Here is a tiny trained network, its code and every weight. The questions are about switching its units off for an input and a class, where a switched-off unit gives its printed mean instead of its output.

import numpy as np


def w(rows, s, z=0):
    codes = np.array(rows[::2]) - 128.0
    scale = np.full(codes.shape[1], s)
    scale[-1] = z or s
    return codes * scale


def f(y):
    return np.maximum(y, 0)


def log_softmax(a):
    a = a - a.max(-1, keepdims=True)
    return a - np.log(np.exp(a).sum(-1, keepdims=True))


def net(x, mask):
    res = np.array(x, float).reshape(1, 6) / 4 @ E
    y = f(res @ A[0][:, :-1].T + A[0][:, -1])
    res = res + np.where(mask, y, B[0][:, -1]) @ B[0][:, :-1]
    return log_softmax(res[-1] @ U[:, :-1].T + U[:, -1])


A, B = {}, {}
E = w([
[63,128,205,133,75,149,149],'x0',
[126,134,102,117,117,81,68],'x1',
[99,135,98,2,110,181,166],'x2',
[172,128,178,86,219,125,84],'x3',
[138,86,184,89,123,67,84],'x4',
[52,89,134,119,101,114,76],'x5',
],0.0066)
A[0] = w([
[188,156,203,220,171,152,172,250],'N0',
[145,145,117,70,179,107,46,160],'N1',
[75,131,87,126,94,179,177,88],'N2',
[126,188,126,138,86,98,92,195],'N3',
[211,132,90,211,177,62,68,174],'N4',
[181,138,130,62,122,133,201,110],'N5',
[120,128,144,131,129,179,134,185],'N6',
[139,122,142,103,149,115,116,182],'N7',
[122,151,96,150,57,84,108,211],'N8',
[95,102,77,167,67,97,144,73],'N9',
[147,165,149,89,161,127,88,168],'N10',
[96,110,254,91,99,78,73,146],'N11',
[86,91,190,95,107,110,104,155],'N12',
[159,138,114,80,135,115,133,242],'N13',
[132,132,120,106,153,120,93,164],'N14',
[115,123,133,146,152,120,99,226],'N15',
[107,160,136,151,91,145,159,76],'N16',
[156,127,135,86,134,143,164,155],'N17',
],0.014,0.0012)
B[0] = w([
[105,151,242,201,146,73,247,225],'N0',
[132,60,73,90,49,151,191,207],'N1',
[44,178,58,43,94,158,128,212],'N2',
[127,102,147,126,101,109,191,166],'N3',
[166,206,250,4,181,125,75,254],'N4',
[203,82,88,100,182,182,139,195],'N5',
[118,164,116,143,150,106,166,158],'N6',
[132,107,98,163,107,160,105,162],'N7',
[153,68,177,172,77,89,136,190],'N8',
[123,57,144,187,68,89,66,197],'N9',
[149,62,115,99,66,121,133,178],'N10',
[70,177,200,159,103,57,9,245],'N11',
[94,174,152,142,120,102,47,200],'N12',
[153,82,108,103,126,149,148,174],'N13',
[131,102,108,118,109,150,157,162],'N14',
[167,124,124,79,106,124,138,163],'N15',
[79,123,58,138,123,139,175,176],'N16',
[176,130,87,136,165,146,169,170],'N17',
],0.02,0.0095)
U = w([
[241,78,65,55,193,254,198,169],'0',
[181,130,80,176,233,185,65,8],'1',
[54,230,73,122,153,179,192,147],'2',
[158,66,180,242,124,77,213,109],'3',
[101,27,23,129,41,164,92,129],'4',
[109,248,222,115,165,67,22,155],'5',
],0.005,0.0016)

Each question gives the input, the list of numbers given to net, and the class t.
The units are the neurons (one row each of A and B). Each row of codes is followed by its name. A weight is (code - 128) times the scale printed after its matrix; where a second scale follows, it is the last column's (A, B and U).
mask holds one flag per neuron, in row order. A switched-off neuron (its flag False) gives its mean, the last column of its row in B, instead of its output. The means were averaged over made-up inputs and are rounded, as every weight is.
A unit's drop is (log p(t) with every unit on - log p(t) with that unit switched off) / (log p(t) with every unit on - log p(t) with every unit switched off).
unit that matters most: the unit with the biggest drop
top k neurons: the k neurons with the biggest drops, biggest first
drop of u: that unit's drop, to one decimal
input [-2,-8,-4,-7,6,-2], class 3: top neuron	N11
input [1,-6,6,-7,-2,3], class 4: top 3 neurons	N9; N4; N0
input [1,-6,-1,-2,-2,0], class 2: top 2 neurons	N8; N2
input [-4,4,8,-2,-7,-2], class 0: top 2 neurons	N5; N11
input [-5,-6,-2,-8,7,2], class 4: top 2 neurons	N0; N11
input [5,-5,-6,-5,4,-2], class 3: top 2 neurons	N4; N0
input [-7,3,-2,6,1,0], class 0: top 2 neurons	N1; N11
input [-2,2,1,7,-4,3], class 0: top 2 neurons	N11; N9
input [-1,0,-2,-6,-5,-7], class 3: top 3 neurons	N0; N11; N9
input [0,5,2,0,0,5], class 4: top 3 neurons	N4; N0; N1
input [8,-5,-4,-7,1,0], class 3: top 2 neurons	N4; N0
input [-1,2,7,-2,3,4], class 4: top 2 neurons	N4; N0
input [0,-6,-8,0,-7,3], class 3: top 4 neurons	N0; N11; N12; N2
input [-2,-7,5,-2,-7,3], class 2: unit that matters most	N2
input [3,-8,7,-1,-5,2], class 2: top 3 neurons	N2; N6; N1
input [4,-6,7,-7,4,2], class 4: top 4 neurons	N4; N0; N9; N5
input [4,6,4,-6,-4,3], class 4: drop of N1	0.0
input [6,-2,6,-1,-6,5], class 2: drop of N2	0.1
input [0,-5,3,-2,-5,-2], class 2: drop of N4	0.1
input [-3,0,5,-6,8,-2], class 4: drop of N0	0.5
input [-3,-2,0,-1,-2,5], class 4: unit that matters most	N4
